Each row has a name. Each question is about the rows just above it.

Columns, left to right: Y W D C E
[158 139 115 143 137] -> reg
[ 86 129 154 112 163] -> sud
[ 91 157 142 141 180] -> Nozeg
[135 166  99 177 180] -> Bap
Which column holds this, read top down? [137 163] | E
[ 91 135] is in which column, read top down? | Y

Columns, left to right: U S P G L Z Q M V
[128 137 116 116 121 127  89 173 146] = tid
[146 146 105 126 125 122 112 112 143] = pubo
[128 137 116 116 121 127  89 165 146] = danip
Which column holds [125 121] top down? | L
Which column holds this, read top down? [128 146] | U
Which column holds this, read top down? [143 146] | V
Which column holds [126 116] top down? | G
[ 89 112] is in which column, read top down? | Q
[173 112] is in which column, read top down? | M

Columns, left to right: J F R A H
[126 144 126 140 121] -> Tez
[111 114 150  97 147] -> Razit
[125 120 116  90 129] -> moke
[121 146 135 113 112] -> Pebu
[128 120 106  80  95] -> tupek
[114 133 140  93 141] -> riri
[127 104 129 133 147] -> potil
[119 134 141  91 119] -> feda
[136 136  82 104  96] -> Sevo
[119 111 154  99 137] -> buga
[122 116 128  81 117] -> Goga
[133 104] is in which column, read top down? | F
Which column holds this, read top down? [141 147 119  96 137] | H

Columns, left to right: dadob muzu Gubon rolot selat nobe
[134 129 133 132 140 143]  fop
[149 126 147 120 151 136]  reli
[124 122 117 112 141 136]  zodu
[131 128 134  82 135 123]  fadi
[136 132 138 134 130 122]  foguf
[154 123 145 143 132 134]  riza
[154 128 151 144 126 122]  Ger
[124 125 125  83 110 133]  bozer
[134 130 139  95 122 133]  nobi
[134 130 136 123 132 137]  nomul
[118 130 122 111 119 123]  por
[129 126 122 128 132 123 128] is in which column, read top down? | muzu
Which column holds this, read top down? [140 151 141 135 130 132 126] | selat
Which column holds [125 139 136 122] top down? | Gubon
Which column holds this, read top down? [135 130 132 126] | selat
Which column holds this, read top down? [124 131] | dadob
Which column holds this, read top down? [133 147 117 134 138] | Gubon
Which column holds this, read top down? [138 145] | Gubon

Columns, left to right: paf dufan fepug mozo goko Fabof Namo Folal vapo lop
[154  99 122 125 141 139 181 128 127 148] -> dev
[135 120 127 135 133 122 118 122 129 149] -> buve
[104 143 118 133 134 119 137 157 138 130] -> gor
[168  96 116 131 120 144 179 163 158 119] -> Fup
[154  99 122 125 141 139 181 166 155 112] -> toz
[135 120 126 134 133 122 118 122 128 148] -> Luv
[148 149 130] is in which column, read top down? | lop
Which column holds [122 127 118 116 122] top down? | fepug

Columns, left to right: Melit Lof Moruf Nezi pimab sis
[ 98 144 184 117 104 168] -> Vupa
[ 98 144 116 117 104 168] -> rumuk
[148 133 145 150 128 101] -> nalan
Which column holds [ 98 148] top down? | Melit
[104 128] is in which column, read top down? | pimab
Which column holds this, read top down? [168 168] | sis
Which column holds this, read top down? [144 144] | Lof
Which column holds [144 133] top down? | Lof
Which column holds [117 150] top down? | Nezi

Columns, left to right: suv lan mekud sefog nal simes Gemuv Zevun Nebop Taz
[110 163  70 119 150 138 141  96 120 132]  viz
[105 150  79 103 173 124 148 110 120 138]  Dif
[115 145  73 114 167 122 151 121 128 142]  mene
[105 150  79 103 173 124 148 110 113 135]  Zuvo
[111 145  78 125 148 120 145 114 127 143]  lopo
[121 148  95 104 164 123 141 110 122 125]  Repi
Which column holds [148 151 148] top down? | Gemuv
[121 110 114] is in which column, read top down? | Zevun

Columns, left to right: Temoz pude biges konab Beso gam mumez zem
[117  74 153 145 124 171 114 143] -> Mido
[115 114 183 119 139 151 107 166] -> kevu
[152 174 140 121 178 116 143 148] -> timuf
[ 99  94 138 150 118 167  93 162] -> Tukes
[107 143] is in which column, read top down? | mumez
Which column holds [124 139 178] top down? | Beso
[171 151 116] is in which column, read top down? | gam

Columns, left to right: fedi zapov zepa Tor nokes Mek Gubun guk kesab duto
[129 144 136 147 132 179 149 123 158 132] = gad
[127 138 145 135 123  93 135 136 145 155] = pob
[135 137 125 131 121 174 131 138 124 148] = naf
[117 127  83 142 119 128 144 130 114 125] = Zekib
[134 129 117  89 124 142 133 108  91 145] = Nedur
[134 127 178 126 141 149 127  92 152 121] = nifa
[131 132 122 125 115 144 112 150  65 130] = niz
[145 119 124 131 105 136 112 131 143  79] = zaneg
[132 125  87 122 110 113 119 134 159 119] = Gemu
[133 130 108 126 128 138 138 136 121 135] = satep
[144 123 114 134 127  99 111 121 158 124] = fizim
Which column holds this, read top down? [126 125 131 122] | Tor
[144 133 127 112] is in which column, read top down? | Gubun
Which column holds [138 130] top down? | guk
Which column holds [105 110] top down? | nokes
Which column holds [144 138 137] top down? | zapov

Columns, left to right: musum mur Leku noka beve Futis runol Tovan kezeg
[122 104 114 115 117 121 154 128 166] -> riv
[122 104 102 115 117 121 154 128 147] -> safis
[122 104 102 115 117 121 154 128 166] -> dalis
Which column holds [102 102] top down? | Leku
Whose row is [122 104 102 115 117 121 154 128 147]? | safis
[122 104 114 115 117 121 154 128 166] is in which row? | riv
Which column holds [166 147] top down? | kezeg
Whose row is [122 104 102 115 117 121 154 128 166]? | dalis

Columns, left to right: faf komer Gugun tubu ded togi Piza nivif kitir
[154 151 105 158 109 115  92 125 135] : pefa
[104 114  83 142 104 110 123 113 118] : Gul
[135 137  86 121 143 136 155  91 149] : devik
[166 135 130 154 101 107 115 120 150] : roka
[166 147 115 155 106 114  96 122 139] : zal
[146 123 145 150  93 108 142 120 169] : kapu
[107 114] is in which column, read top down? | togi
[135 118 149 150 139] is in which column, read top down? | kitir
[142 121 154 155] is in which column, read top down? | tubu
Which column holds this, read top down? [143 101] | ded
[158 142 121 154 155] is in which column, read top down? | tubu

Columns, left to right: Rezi Fetil nipu zega goki nud Ral Luz
[137  78 135  91 134 128 144 131] -> valur
[103 144 119 114 128 143 125 132] -> dil
[128  95 131  92 112 153 147 107] -> Vite
[ 84 141 125 115 133 131 133 122] -> Vib
[128  95 131  92  95 125 144 134] -> sig
[128  95 131  92  95 125 169  65] -> Poz
[128  95 131  92 111 126 145 143] -> vugob
[101 147 123 121 133 140 134 134] -> bido
[ 91 179 105 104 106 117 129 141] -> subo
Which column holds [132 107 122 134] top down? | Luz
Which column holds this, read top down? [125 131 131] | nipu
Which column holds this, read top down? [143 134 141] | Luz
[ 95 147 179] is in which column, read top down? | Fetil

Columns, left to right: Pani Kopi zev pafu Timu tar pufi lotas rol
[139 115 145  87 128 148 125 122  72] = tel
[135 163 113 135 164 116  82 129 114] = bilo
[121 100 126 120 168 159 138 126  99] = Toso
Which column holds this, read top down? [ 87 135] | pafu
Which column holds [113 126] top down? | zev
[148 116] is in which column, read top down? | tar
[116 159] is in which column, read top down? | tar
Which column holds [125  82] top down? | pufi

Columns, left to right: gamut Zat vanu tapu mim Gana
[107  75 133 134 112 123] = lesir
[107  75 133 134 169 123] = rema
[ 75 120 139 131 161 125] = ras
[106 171 123 136 124 100] = Mun
[ 75  75 120] is in which column, read top down? | Zat
[133 139] is in which column, read top down? | vanu

Columns, left to right: radok Kulu Bipob tidi nege sasi vipa Repe kes keso
[140 137 188 159 125 122 101 113 124 110]  seg
[126 112 181 150 129 140 146 174 112 138]  ler
[131 107 188 174 141  91 128 135 120 111]  sunek
Which column holds this, read top down? [101 146] | vipa
Which column holds this, read top down? [110 138] | keso
Which column holds [112 120] top down? | kes
Which column holds [113 174] top down? | Repe
Which column holds this, read top down? [174 135] | Repe
[146 128] is in which column, read top down? | vipa

Columns, left to right: sedu balas gota Zutut Kozo Mip
[106 137 118 141 108 140] -> givak
[120 146 131 139 117 116] -> Gorat
[123 110 121 126 127 139] -> bol
[124 112 123 102 140 113] -> Zunoz
[141 126 138 124 145 144] -> finum
[ 99 143 132 151 130 139] -> baru
[157  79 132 121 139 142] -> Kufes
[106 137 118 141 140 113] -> Ged
Which column holds this, read top down? [126 102 124 151 121 141] | Zutut
[141 139 126] is in which column, read top down? | Zutut
[141 139 126 102] is in which column, read top down? | Zutut
Which column holds [140 116 139] top down? | Mip
[138 132] is in which column, read top down? | gota

Columns, left to right: vuguf rinit gepu nep roto Mor
[100 149 117 136 128 134]  zazam
[ 89 182 139 159 115 137]  puva
[124 126 102 125 117 132]  Bel
Which column holds this, read top down? [182 126] | rinit
Which column holds [128 115] top down? | roto
Which column holds this, read top down? [117 139] | gepu

Columns, left to right: puga ter pugus ledo furav zusef
[143 161 126 132  86  96] = tof
[120 168 113 126 129 129] = nok
[115 143 121 148 182 159] = Pata
[115 143 121 148 178 170] = Ber
[115 103 153 123 157 123] = lik
[143 161 126 123  86  96] = lam
[115 103 153 123 151  95] = pofun
Which column holds [148 123] top down? | ledo
Which column holds [132 126 148 148] top down? | ledo

